Below is a small trained network, with its code and all its weights. Each question gives an input and a class and asks what happens when units are switched off, that is, made to give their printed mean instead of their output.

import numpy as np


def w(rows, s, z=0):
    codes = np.array(rows[::2]) - 128.0
    scale = np.full(codes.shape[1], s)
    scale[-1] = z or s
    return codes * scale


def norm(h):
    return h / np.sqrt((h * h).mean(-1, keepdims=True) + 1e-5)


def f(y):
    return np.maximum(y, 0)


def log_softmax(a):
    a = a - a.max(-1, keepdims=True)
    return a - np.log(np.exp(a).sum(-1, keepdims=True))


def net(x, mask):
    res = np.array(x, float).reshape(1, 8) / 4 @ E
    u = 0
    for l in range(4):
        y = f(norm(res) @ A[l][:, :-1].T + A[l][:, -1])
        res = res + np.where(mask[u : u + 12], y, B[l][:, -1]) @ B[l][:, :-1]
        u += 12
    return log_softmax(norm(res)[-1] @ U[:, :-1].T + U[:, -1])


A, B = {}, {}
E = w([
[203,143,179,180,102,141,73,115,143,147,184,105],'x0',
[146,183,128,114,178,165,163,125,112,146,142,104],'x1',
[108,102,162,101,182,125,136,2,148,72,177,122],'x2',
[187,140,67,100,121,91,103,127,75,81,156,185],'x3',
[130,128,129,130,131,127,128,126,124,129,127,129],'x4',
[160,141,154,40,126,93,109,118,142,187,86,134],'x5',
[119,113,136,136,107,150,180,121,150,196,186,222],'x6',
[81,161,63,162,170,33,111,121,159,176,164,107],'x7',
],0.0072)
A[0] = w([
[183,133,109,186,85,180,80,112,113,147,210,82,130],'0.n0',
[139,218,88,119,191,126,173,132,107,156,184,87,85],'0.n1',
[140,182,78,136,89,164,147,142,101,162,118,116,47],'0.n2',
[98,160,100,236,172,135,137,137,110,82,140,147,3],'0.n3',
[121,187,146,137,198,188,179,133,116,189,126,64,140],'0.n4',
[149,98,85,141,172,139,90,119,88,84,71,1,76],'0.n5',
[129,105,124,119,90,183,175,112,147,197,181,202,127],'0.n6',
[103,101,140,156,156,143,179,127,101,182,162,178,62],'0.n7',
[71,154,62,64,142,118,164,103,103,123,60,142,50],'0.n8',
[90,100,85,115,108,113,215,147,148,65,99,138,27],'0.n9',
[91,131,143,238,139,180,154,174,102,39,158,130,106],'0.n10',
[159,203,164,93,165,191,169,148,120,101,136,127,158],'0.n11',
],0.0063,0.0039)
B[0] = w([
[102,73,148,103,214,96,153,208,94,110,128,118,239],'0.n0',
[85,114,138,137,104,164,76,100,57,132,109,172,210],'0.n1',
[148,125,127,166,148,115,162,68,72,127,90,118,165],'0.n2',
[141,94,98,67,67,133,161,98,98,175,153,71,181],'0.n3',
[82,67,153,158,81,75,94,120,143,141,108,150,221],'0.n4',
[78,238,198,122,75,66,181,168,138,89,177,197,252],'0.n5',
[110,211,171,104,96,82,129,170,119,32,124,78,252],'0.n6',
[94,174,172,115,102,67,150,154,117,85,124,129,188],'0.n7',
[151,99,183,108,198,138,139,195,92,158,188,115,215],'0.n8',
[129,84,159,123,198,106,141,161,78,140,120,136,182],'0.n9',
[138,88,89,2,74,106,154,96,100,190,152,45,252],'0.n10',
[107,92,150,147,92,140,83,99,72,128,94,164,216],'0.n11',
],0.0067,0.0039)
A[1] = w([
[165,151,74,202,105,171,173,211,146,154,113,132,69],'1.n0',
[85,93,116,124,111,51,76,157,200,113,141,138,120],'1.n1',
[176,176,172,8,139,88,75,96,159,219,54,147,107],'1.n2',
[106,199,66,155,172,115,136,86,110,206,122,131,101],'1.n3',
[139,106,134,152,103,144,227,121,153,203,219,240,45],'1.n4',
[94,185,3,205,176,77,133,105,172,148,160,89,29],'1.n5',
[127,106,126,147,223,174,124,24,193,31,178,136,3],'1.n6',
[188,167,152,180,143,138,69,135,138,163,223,81,42],'1.n7',
[219,146,176,155,141,135,86,123,161,151,165,100,77],'1.n8',
[133,12,96,144,72,85,102,146,225,84,94,120,77],'1.n9',
[180,150,63,136,170,125,95,102,84,76,129,145,99],'1.n10',
[123,102,169,72,155,44,117,140,50,131,134,140,185],'1.n11',
],0.0062,0.0035)
B[1] = w([
[207,149,137,45,145,80,107,40,97,222,58,69,141],'1.n0',
[99,153,172,158,107,202,131,119,92,151,156,179,166],'1.n1',
[72,98,56,110,53,143,193,118,59,110,254,22,176],'1.n2',
[79,108,132,127,138,190,49,117,104,107,108,140,146],'1.n3',
[108,227,158,73,95,97,110,192,110,62,135,80,139],'1.n4',
[89,114,131,24,147,170,23,113,135,142,137,142,147],'1.n5',
[177,137,160,95,125,66,165,50,101,216,88,164,144],'1.n6',
[156,23,194,112,168,155,115,195,111,95,110,121,140],'1.n7',
[105,67,148,165,189,117,159,215,111,124,143,131,140],'1.n8',
[88,158,121,246,152,173,126,85,54,118,153,159,143],'1.n9',
[134,144,123,111,92,152,180,138,254,138,166,176,151],'1.n10',
[149,148,166,233,143,192,148,139,154,166,173,164,246],'1.n11',
],0.0067,0.011)
A[2] = w([
[137,128,159,151,132,126,173,71,162,141,178,143,163],'2.n0',
[137,122,116,119,135,96,124,122,144,122,92,136,61],'2.n1',
[93,91,181,196,110,145,117,108,255,141,81,79,50],'2.n2',
[81,125,139,134,122,155,116,114,235,165,81,56,5],'2.n3',
[118,119,153,89,174,101,100,72,159,125,135,140,93],'2.n4',
[111,130,159,150,66,186,142,122,106,173,155,163,206],'2.n5',
[225,131,52,110,130,112,106,134,108,83,192,166,97],'2.n6',
[193,149,69,95,163,122,94,138,140,96,171,212,48],'2.n7',
[148,137,91,153,93,93,85,204,123,181,86,118,106],'2.n8',
[168,139,86,128,115,110,131,148,133,187,64,100,29],'2.n9',
[137,117,131,66,108,100,142,126,147,180,150,85,29],'2.n10',
[124,120,158,112,96,190,118,119,114,149,152,148,193],'2.n11',
],0.0084,0.0027)
B[2] = w([
[181,132,100,120,133,63,145,136,92,182,62,97,185],'2.n0',
[185,144,161,151,102,117,130,140,122,121,101,103,128],'2.n1',
[141,174,58,163,94,174,213,191,191,167,109,176,150],'2.n2',
[135,183,97,153,70,171,198,169,173,192,141,173,137],'2.n3',
[195,161,96,86,126,111,135,139,126,165,66,169,145],'2.n4',
[111,133,50,165,200,108,74,94,113,80,66,100,249],'2.n5',
[41,123,122,166,92,154,209,167,201,173,56,87,167],'2.n6',
[86,166,141,205,49,217,185,171,192,215,61,99,154],'2.n7',
[168,136,154,62,191,66,180,2,115,153,116,153,169],'2.n8',
[166,150,120,86,176,64,124,35,113,152,82,175,137],'2.n9',
[140,110,89,198,110,103,140,123,78,149,141,101,142],'2.n10',
[148,128,67,164,126,165,85,135,146,92,72,112,205],'2.n11',
],0.0067,0.011)
A[3] = w([
[120,253,220,85,65,72,132,160,138,59,173,126,105],'3.n0',
[86,48,180,52,188,135,161,208,122,154,142,204,5],'3.n1',
[92,190,74,135,177,93,4,155,219,207,223,142,62],'3.n2',
[56,172,92,216,204,166,61,127,75,151,89,194,205],'3.n3',
[120,65,144,128,114,181,33,147,106,66,38,167,184],'3.n4',
[163,97,173,92,139,84,203,9,213,113,174,152,126],'3.n5',
[122,95,22,108,71,149,139,103,82,101,244,60,74],'3.n6',
[235,91,198,195,111,98,51,179,194,131,191,79,136],'3.n7',
[98,200,204,104,49,156,126,115,66,114,181,55,113],'3.n8',
[112,56,80,81,230,123,203,200,128,117,177,160,121],'3.n9',
[106,164,119,166,119,50,94,136,67,88,55,138,169],'3.n10',
[25,121,120,102,167,91,66,159,122,234,172,142,172],'3.n11',
],0.0061,0.0023)
B[3] = w([
[67,228,159,93,88,40,83,235,255,37,140,133,162],'3.n0',
[157,95,175,139,210,115,94,202,124,165,194,123,140],'3.n1',
[150,145,137,81,88,204,85,143,72,44,65,144,168],'3.n2',
[217,106,169,204,142,76,172,77,225,112,174,109,255],'3.n3',
[126,113,118,60,138,158,31,98,177,132,190,203,174],'3.n4',
[181,177,87,60,139,56,78,158,63,212,45,153,142],'3.n5',
[114,75,77,83,105,97,147,101,175,152,149,45,173],'3.n6',
[45,95,164,96,242,126,212,164,78,160,168,155,155],'3.n7',
[121,132,70,98,122,83,116,157,145,97,154,130,170],'3.n8',
[129,109,195,160,142,158,111,165,95,178,163,28,158],'3.n9',
[123,149,140,118,158,58,92,82,155,144,183,148,220],'3.n10',
[178,74,146,59,100,217,93,148,105,49,91,162,195],'3.n11',
],0.007,0.0092)
U = w([
[76,247,176,66,108,43,123,192,156,51,154,137,128],'0',
[209,163,131,48,170,64,150,46,55,233,54,145,123],'1',
[88,49,49,71,57,144,164,120,62,139,193,21,110],'2',
[121,51,242,142,255,182,171,206,84,167,182,156,88],'3',
[105,186,101,217,64,227,228,139,192,179,76,142,109],'4',
[176,95,139,59,108,253,15,84,138,34,105,197,100],'5',
[145,105,117,209,160,97,101,35,158,97,173,160,107],'6',
[172,129,123,147,167,107,138,111,175,107,140,95,254],'7',
],0.0095,0.0065)

Each question gives the input, the list of numbers given to net, and the class t.
The units are the neurons (one row each of A and B). Each row of codes is followed by its name. A weight is (code - 128) times the scale printed after its matrix; where a second scale follows, it is the last column's (A, B and U).
mask holds one flag per neuron, layer by layer. A switched-off neuron (its flag False) gives its mean, the last column of its row in B, instead of its output. The means were averaged over made-up inputs and are rounded, as every weight is.
A unit's drop is (log p(t) with every unit on - log p(t) with that unit switched off) / (log p(t) with every unit on - log p(t) with every unit switched off).
The circuit of an input: a set's keep is (log p(t) with only the set's units on - log p(t) with every unit switched off) / (log p(t) with every unit on - log p(t) with every unit switched off). Starting from the 12 units with the biggest drops (on a tie, the unit counted first), units are removed one at a time, each time the one whose removal leaves the highest keep (on an exact tie, the one counted first), for as long as the keep stays at least 0.8.
circuit, biggest first: the units of the circuit, biggest drop first
top k neurons: the k neurons with the biggest drops, biggest first
top k neurons in layer l: the k neurons of layer l with the biggest drops, biggest first
input [-1,-4,-6,8,-8,-7,-4,-7], class 4: top 2 neurons => [2.n6 1.n2]
input [0,-7,-4,-8,-3,-8,-1,0], class 2: circuit, biggest first => [0.n10]
input [-3,1,7,-8,7,0,-1,-8], class 4: top 3 neurons => [2.n2 2.n3 2.n8]
input [-4,6,5,-3,5,3,5,-6], class 5: top 3 neurons => [0.n11 3.n4 0.n5]
input [0,-4,-2,7,0,1,-4,7], class 4: top 2 neurons => [2.n7 2.n6]
input [1,-5,1,5,5,3,-1,6], class 5: circuit, biggest first => [3.n2 3.n11]
input [2,3,-8,3,4,1,8,-8], class 0: top 2 neurons => [0.n6 1.n4]
input [-7,-7,2,-1,-1,-8,5,8], class 2: circuit, biggest first => [0.n3 0.n10 3.n6]
input [-5,-4,1,0,-5,1,8,-8], class 0: top 2 neurons => [0.n6 3.n0]
input [8,-2,-3,-4,-2,-1,7,8], class 3: circuit, biggest first => [1.n7 3.n7]
input [1,1,1,7,-2,-7,-6,-4], class 2: top 3 neurons => [0.n10 0.n6 0.n3]
input [-1,6,4,6,-7,-7,4,8], class 5: top 2 neurons in layer 1 => [1.n5 1.n2]
input [-8,-4,-6,-3,-8,-8,8,-8], class 0: top 2 neurons in layer 0 => [0.n6 0.n7]
input [-7,-8,-5,4,7,-5,-7,-4], class 6: top 2 neurons in layer 3 => [3.n10 3.n4]
input [-7,2,-2,-2,1,-8,4,5], class 2: circuit, biggest first => [0.n3 0.n10]
input [6,-4,-4,2,1,6,7,1], class 0: circuit, biggest first => [1.n4]
input [8,-8,-6,0,-8,7,3,0], class 3: top 2 neurons => [3.n7 0.n10]
input [0,2,1,7,1,8,-7,-6], class 2: top 2 neurons => [1.n2 0.n6]
input [6,-6,-3,8,-3,2,1,-8], class 4: top 2 neurons => [2.n6 2.n7]
input [5,0,-5,0,-3,-3,-7,-1], class 0: circuit, biggest first => [0.n5]
input [-7,-8,-4,-3,6,2,-7,-7], class 6: top 2 neurons in layer 1 => [1.n9 1.n4]
input [5,-8,-8,8,-3,-2,-6,-3], class 1: top 3 neurons => [2.n8 0.n6 1.n0]
input [6,-8,-5,3,5,-1,5,-5], class 6: circuit, biggest first => [2.n5 3.n11]
input [3,6,5,6,2,-4,-7,-7], class 0: circuit, biggest first => [0.n5 3.n0]
input [-5,-1,-4,6,-4,4,3,5], class 4: circuit, biggest first => [2.n7 0.n10 0.n4 2.n6]
input [-1,-6,-2,-4,-2,7,6,-6], class 2: top 4 neurons => [1.n2 0.n5 0.n4 1.n11]
input [-6,-7,-5,0,-8,0,3,-8], class 5: top neuron => [3.n4]
input [0,-5,4,6,-6,-1,4,6], class 4: top 2 neurons => [2.n7 0.n4]
